Below is a small trained network, with its code and all its weights. Each question gives an input and a class and asks what happens when units are switched off, that is, made to give their printed mean instead of their output.

import numpy as np


def w(rows, s, z=0):
    codes = np.array(rows[::2]) - 128.0
    scale = np.full(codes.shape[1], s)
    scale[-1] = z or s
    return codes * scale


def norm(h):
    return h / np.sqrt((h * h).mean(-1, keepdims=True) + 1e-5)


def f(y):
    return y / 2 * (1 + np.tanh(0.7978845608 * (y + 0.044715 * y**3)))


def log_softmax(a):
    a = a - a.max(-1, keepdims=True)
    return a - np.log(np.exp(a).sum(-1, keepdims=True))


def net(x, mask):
    res = np.array(x, float).reshape(1, 5) / 4 @ E
    u = 0
    for l in range(3):
        y = f(norm(res) @ A[l][:, :-1].T + A[l][:, -1])
        res = res + np.where(mask[u : u + 8], y, B[l][:, -1]) @ B[l][:, :-1]
        u += 8
    return log_softmax(norm(res)[-1] @ U[:, :-1].T + U[:, -1])


A, B = {}, {}
E = w([
[154,229,153,132,49,88,65,103,5,252],'x0',
[78,132,97,126,48,237,139,54,64,37],'x1',
[119,199,255,203,95,216,138,217,214,141],'x2',
[129,129,127,127,128,128,129,127,127,125],'x3',
[136,128,133,129,137,134,131,124,120,135],'x4',
],0.007)
A[0] = w([
[111,143,204,150,122,107,138,216,119,119,84],'L0N1',
[180,184,58,131,173,106,108,106,151,210,37],'L0N2',
[151,194,147,101,80,85,2,151,41,153,173],'L0N3',
[145,145,108,111,161,79,135,145,69,150,137],'L0N4',
[139,101,158,133,199,33,107,160,152,195,253],'L0N5',
[182,88,36,109,146,168,126,77,153,151,115],'L0N6',
[157,26,137,36,163,53,100,79,111,122,99],'L0N7',
[198,102,23,108,111,53,99,33,87,152,139],'L0N8',
],0.0087,0.0061)
B[0] = w([
[132,38,96,123,148,188,94,137,183,154,165],'L0N1',
[116,98,160,60,128,40,117,94,25,222,153],'L0N2',
[76,133,122,141,57,91,166,70,254,224,253],'L0N3',
[80,93,201,41,139,111,83,152,149,108,168],'L0N4',
[103,246,60,145,209,194,67,161,152,109,239],'L0N5',
[159,130,81,83,59,65,101,79,161,86,160],'L0N6',
[150,148,178,156,52,13,112,207,22,113,190],'L0N7',
[12,26,169,114,207,247,123,114,81,170,234],'L0N8',
],0.0075,0.011)
A[1] = w([
[166,128,42,154,175,31,136,232,42,68,2],'L1N1',
[170,30,122,85,81,103,198,2,94,132,89],'L1N2',
[183,129,184,167,33,164,223,99,151,113,92],'L1N3',
[144,49,230,183,47,86,213,97,144,107,138],'L1N4',
[162,216,108,167,70,142,135,96,168,171,114],'L1N5',
[175,120,143,97,176,201,62,186,57,28,144],'L1N6',
[142,155,187,190,78,71,198,127,109,150,47],'L1N7',
[200,168,13,82,136,71,109,100,76,51,134],'L1N8',
],0.0096,0.0071)
B[1] = w([
[85,244,155,73,85,104,84,125,94,54,179],'L1N1',
[133,36,51,226,72,102,209,145,172,164,227],'L1N2',
[115,116,217,77,153,171,108,87,61,188,210],'L1N3',
[143,94,156,146,47,136,128,89,43,129,199],'L1N4',
[205,141,119,155,139,132,161,132,41,101,253],'L1N5',
[66,145,108,80,132,97,185,188,209,38,250],'L1N6',
[92,127,212,109,85,184,88,158,104,108,132],'L1N7',
[110,125,135,146,158,86,56,143,22,65,193],'L1N8',
],0.012,0.0053)
A[2] = w([
[200,248,132,158,77,114,95,168,69,147,243],'L2N1',
[226,224,73,185,63,90,143,91,170,171,23],'L2N2',
[63,99,127,197,143,185,189,143,82,181,252],'L2N3',
[102,71,154,141,2,178,175,69,89,83,133],'L2N4',
[133,126,84,241,111,20,201,178,125,81,6],'L2N5',
[67,30,63,123,157,114,146,193,112,106,56],'L2N6',
[244,193,112,214,116,124,159,127,124,185,3],'L2N7',
[117,189,221,15,29,150,149,61,160,79,88],'L2N8',
],0.01,0.0047)
B[2] = w([
[168,47,151,134,147,178,131,36,54,30,200],'L2N1',
[234,123,135,42,160,187,54,146,160,22,156],'L2N2',
[150,226,47,156,152,86,109,69,158,120,247],'L2N3',
[109,39,152,127,77,118,186,186,164,149,244],'L2N4',
[209,49,160,169,213,34,108,168,5,169,155],'L2N5',
[242,222,188,156,130,176,102,138,125,96,188],'L2N6',
[241,188,55,47,161,131,84,96,96,87,162],'L2N7',
[107,122,220,52,168,74,94,228,132,215,175],'L2N8',
],0.011,0.012)
U = w([
[52,200,107,68,177,50,71,198,66,11,138],'0',
[55,196,80,80,199,62,48,51,72,244,232],'1',
[75,213,82,172,215,210,179,185,251,92,129],'2',
[235,202,69,50,176,209,54,26,125,104,117],'3',
[163,34,88,216,75,36,204,202,53,43,91],'4',
[51,39,39,195,18,93,203,47,126,204,155],'5',
[86,59,204,49,73,97,206,234,202,156,167],'6',
[206,61,239,78,52,211,182,45,49,210,3],'7',
],0.014,0.0031)

Each question gives the input, the list of numbers given to net, and the class t.
The units are the neurons (one row each of A and B). Each row of codes is followed by its name. A weight is (code - 128) times the scale printed after its matrix; where a second scale follows, it is the last column's (A, B and U).
mask holds one flag per neuron, layer by layer. A switched-off neuron (its flag False) gives its mean, the last column of its row in B, instead of its output. The means were averaged over made-up inputs and are rounded, as every weight is.
A unit's drop is (log p(t) with every unit on - log p(t) with that unit switched off) / (log p(t) with every unit on - log p(t) with every unit switched off).
top k neurons: the k neurons with the biggest drops, biggest first
k most important neurons of layer l: the k neurons of layer l with the biggest drops, biggest first
input [-1,2,7,-2,-3], class 6: top neuron => (L0N5)
input [-4,2,8,8,7], class 6: top 2 neurons => (L0N5, L0N8)
input [-7,0,-3,-4,3], class 0: top 3 neurons => (L0N3, L1N1, L0N7)
input [1,5,-6,7,8], class 5: top 2 neurons => (L0N5, L0N8)
input [-7,-1,0,7,8], class 0: top 2 neurons => (L0N8, L0N3)
input [-1,5,0,-2,-7], class 4: top 4 neurons => (L0N5, L0N8, L0N3, L1N2)
input [-8,4,6,-2,0], class 6: 2 most important neurons of layer 0 => (L0N5, L0N8)
input [-1,-3,-8,-8,-4], class 0: 2 most important neurons of layer 0 => (L0N7, L0N3)
input [-5,3,1,-3,-4], class 6: top 3 neurons => (L0N5, L0N8, L0N3)
input [0,-6,5,4,8], class 2: top 2 neurons => (L0N3, L0N1)
input [0,-6,-6,8,-3], class 0: top 2 neurons => (L0N7, L0N3)
input [0,5,-4,-6,-3], class 4: 3 most important neurons of layer 0 => (L0N5, L0N3, L0N7)
input [1,-6,5,-4,4], class 3: 2 most important neurons of layer 0 => (L0N8, L0N4)
input [8,1,1,-6,2], class 7: top 2 neurons => (L0N5, L0N3)
input [6,1,-2,0,-4], class 5: top 2 neurons => (L0N3, L0N5)
input [-2,4,-2,-6,8], class 4: most important neuron of layer 0 => (L0N5)
input [5,1,-5,-8,0], class 5: top 2 neurons => (L0N3, L0N5)
input [-3,8,-5,-2,-3], class 4: 2 most important neurons of layer 0 => (L0N3, L0N5)
input [-3,-6,1,-4,-6], class 2: top 2 neurons => (L0N3, L0N7)
input [1,2,-5,-8,-5], class 5: 2 most important neurons of layer 0 => (L0N5, L0N8)
input [2,3,-7,-8,0], class 5: most important neuron of layer 0 => (L0N8)
input [0,5,-6,-6,1], class 4: 2 most important neurons of layer 2 => (L2N6, L2N5)
input [0,0,4,4,-5], class 2: 2 most important neurons of layer 0 => (L0N3, L0N1)
input [-5,4,0,2,7], class 4: 3 most important neurons of layer 0 => (L0N5, L0N3, L0N8)
input [-3,-5,1,2,4], class 2: 2 most important neurons of layer 0 => (L0N3, L0N7)
input [0,1,-6,-1,-4], class 4: 2 most important neurons of layer 0 => (L0N5, L0N7)
